Below are the code and all the weights of a small trained network. Each question names an input and a class and asks about switching units off, where a switched-off unit gives its printed mean instead of its output.

import numpy as np


def w(rows, s, z=0):
    codes = np.array(rows[::2]) - 128.0
    scale = np.full(codes.shape[1], s)
    scale[-1] = z or s
    return codes * scale


def f(y):
    return y / 2 * (1 + np.tanh(0.7978845608 * (y + 0.044715 * y**3)))


def log_softmax(a):
    a = a - a.max(-1, keepdims=True)
    return a - np.log(np.exp(a).sum(-1, keepdims=True))


def net(x, mask):
    res = np.array(x, float).reshape(1, 6) / 4 @ E
    y = f(res @ A[0][:, :-1].T + A[0][:, -1])
    res = res + np.where(mask, y, B[0][:, -1]) @ B[0][:, :-1]
    return log_softmax(res[-1] @ U[:, :-1].T + U[:, -1])


A, B = {}, {}
E = w([
[180,110,156,141,80,124,122,146,59,145,126,122],'x0',
[46,210,121,127,10,64,166,104,118,69,109,114],'x1',
[139,154,66,184,135,104,58,84,66,137,63,89],'x2',
[120,88,136,61,109,118,87,176,122,128,30,104],'x3',
[138,232,127,41,149,139,109,174,70,149,150,122],'x4',
[149,112,148,146,124,166,134,152,102,107,141,92],'x5',
],0.012)
A[0] = w([
[211,136,47,172,191,142,88,90,96,142,76,98,106],'N1',
[170,183,111,166,176,131,166,100,118,144,163,96,69],'N2',
[166,147,119,168,120,145,134,81,141,156,224,176,65],'N3',
[123,2,130,172,125,121,122,73,155,118,123,148,65],'N4',
[164,111,174,141,161,152,93,160,185,196,158,150,77],'N5',
[119,116,187,100,95,111,161,172,155,129,162,176,114],'N6',
[119,159,142,103,194,129,160,174,86,137,98,138,88],'N7',
[108,68,144,66,140,115,113,177,134,143,39,104,70],'N8',
[115,155,88,50,169,148,73,158,68,181,215,129,94],'N9',
[139,64,108,124,203,176,84,129,110,211,154,157,53],'N10',
[156,90,186,73,132,175,213,153,168,167,144,184,2],'N11',
],0.0096,0.0026)
B[0] = w([
[125,148,76,173,122,178,131,122,143,174,98,108,241],'N1',
[196,98,136,122,126,65,115,126,172,150,149,139,181],'N2',
[153,102,136,75,160,71,94,88,161,142,200,67,218],'N3',
[169,172,204,79,208,137,107,136,88,64,43,191,249],'N4',
[99,163,103,186,62,99,118,148,122,105,159,182,218],'N5',
[128,82,55,172,129,110,167,180,90,101,73,154,214],'N6',
[155,139,144,83,170,122,143,157,115,95,130,108,173],'N7',
[137,93,130,102,116,86,51,77,169,208,231,114,228],'N8',
[159,145,179,117,164,134,153,100,92,102,58,189,220],'N9',
[9,88,131,107,51,166,136,63,97,75,170,153,252],'N10',
[105,179,90,187,152,108,98,219,167,216,100,172,234],'N11',
],0.011)
U = w([
[162,153,217,106,177,158,129,113,107,84,96,172,224],'0',
[55,133,110,152,23,149,145,89,109,65,186,152,232],'1',
[140,129,11,218,156,157,124,145,132,172,111,129,5],'2',
[159,55,169,105,161,106,91,111,160,178,226,94,2],'3',
],0.012,0.00095)

Each question gives the input, the list of numbers given to net, and the class t.
The units are the neurons (one row each of A and B). Each row of codes is followed by its name. A weight is (code - 128) times the scale printed after its matrix; where a second scale follows, it is the last column's (A, B and U).
mask holds one flag per neuron, in row order. A switched-off neuron (its flag False) gives its mean, the last column of its row in B, instead of its output. The means were averaged over made-up inputs and are rounded, as every weight is.
A unit's drop is (log p(t) with every unit on - log p(t) with that unit switched off) / (log p(t) with every unit on - log p(t) with every unit switched off).
The circuit of an input: a set's keep is (log p(t) with only the set's units on - log p(t) with every unit switched off) / (log p(t) with every unit on - log p(t) with every unit switched off). Starting from all 11 units, units are removed one at a time, each time the one whose removal leaves the highest keep (on an exact tie, the one counted first), for as long as the keep stays at least 0.8.
circuit, biggest first: the units of the circuit, biggest drop first
top k neurons: the k neurons with the biggest drops, biggest first
drop when u is switched off: that unit's drop, to one decimal
input [-3,-5,2,-7,-6,-8], class 3: circuit, biggest first -> [N3]
input [5,-3,4,7,-6,-1], class 3: top 3 neurons -> [N8 N9 N6]
input [-1,2,-6,-6,4,-3], class 2: top 3 neurons -> [N6 N11 N8]
input [-7,4,3,-8,-8,-3], class 0: top 2 neurons -> [N4 N8]
input [-4,-6,-7,-4,6,0], class 2: top 2 neurons -> [N11 N4]
input [-4,-4,4,-3,2,-7], class 1: top 4 neurons -> [N10 N11 N4 N6]
input [6,-1,-2,0,1,4], class 2: top 2 neurons -> [N4 N10]
input [-4,-6,6,5,-3,5], class 1: top 2 neurons -> [N10 N11]
input [0,0,-7,-7,6,3], class 2: top 4 neurons -> [N11 N6 N4 N8]
input [-3,-4,0,4,0,2], class 1: top 2 neurons -> [N10 N3]
input [-5,5,-1,7,-3,0], class 3: top 2 neurons -> [N8 N10]
input [2,6,-8,8,5,3], class 2: circuit, biggest first -> [N6 N11]
input [-3,2,-7,6,6,8], class 2: circuit, biggest first -> [N11 N6]
input [-5,7,-7,6,7,1], class 0: circuit, biggest first -> [N10]
input [0,-7,-7,6,3,-6], class 1: drop when N5 is switched off -> 0.4
input [2,-6,-3,2,-6,3], class 0: drop when N10 is switched off -> -0.1
input [8,-6,-8,0,-2,-4], class 2: drop when N6 is switched off -> 0.2
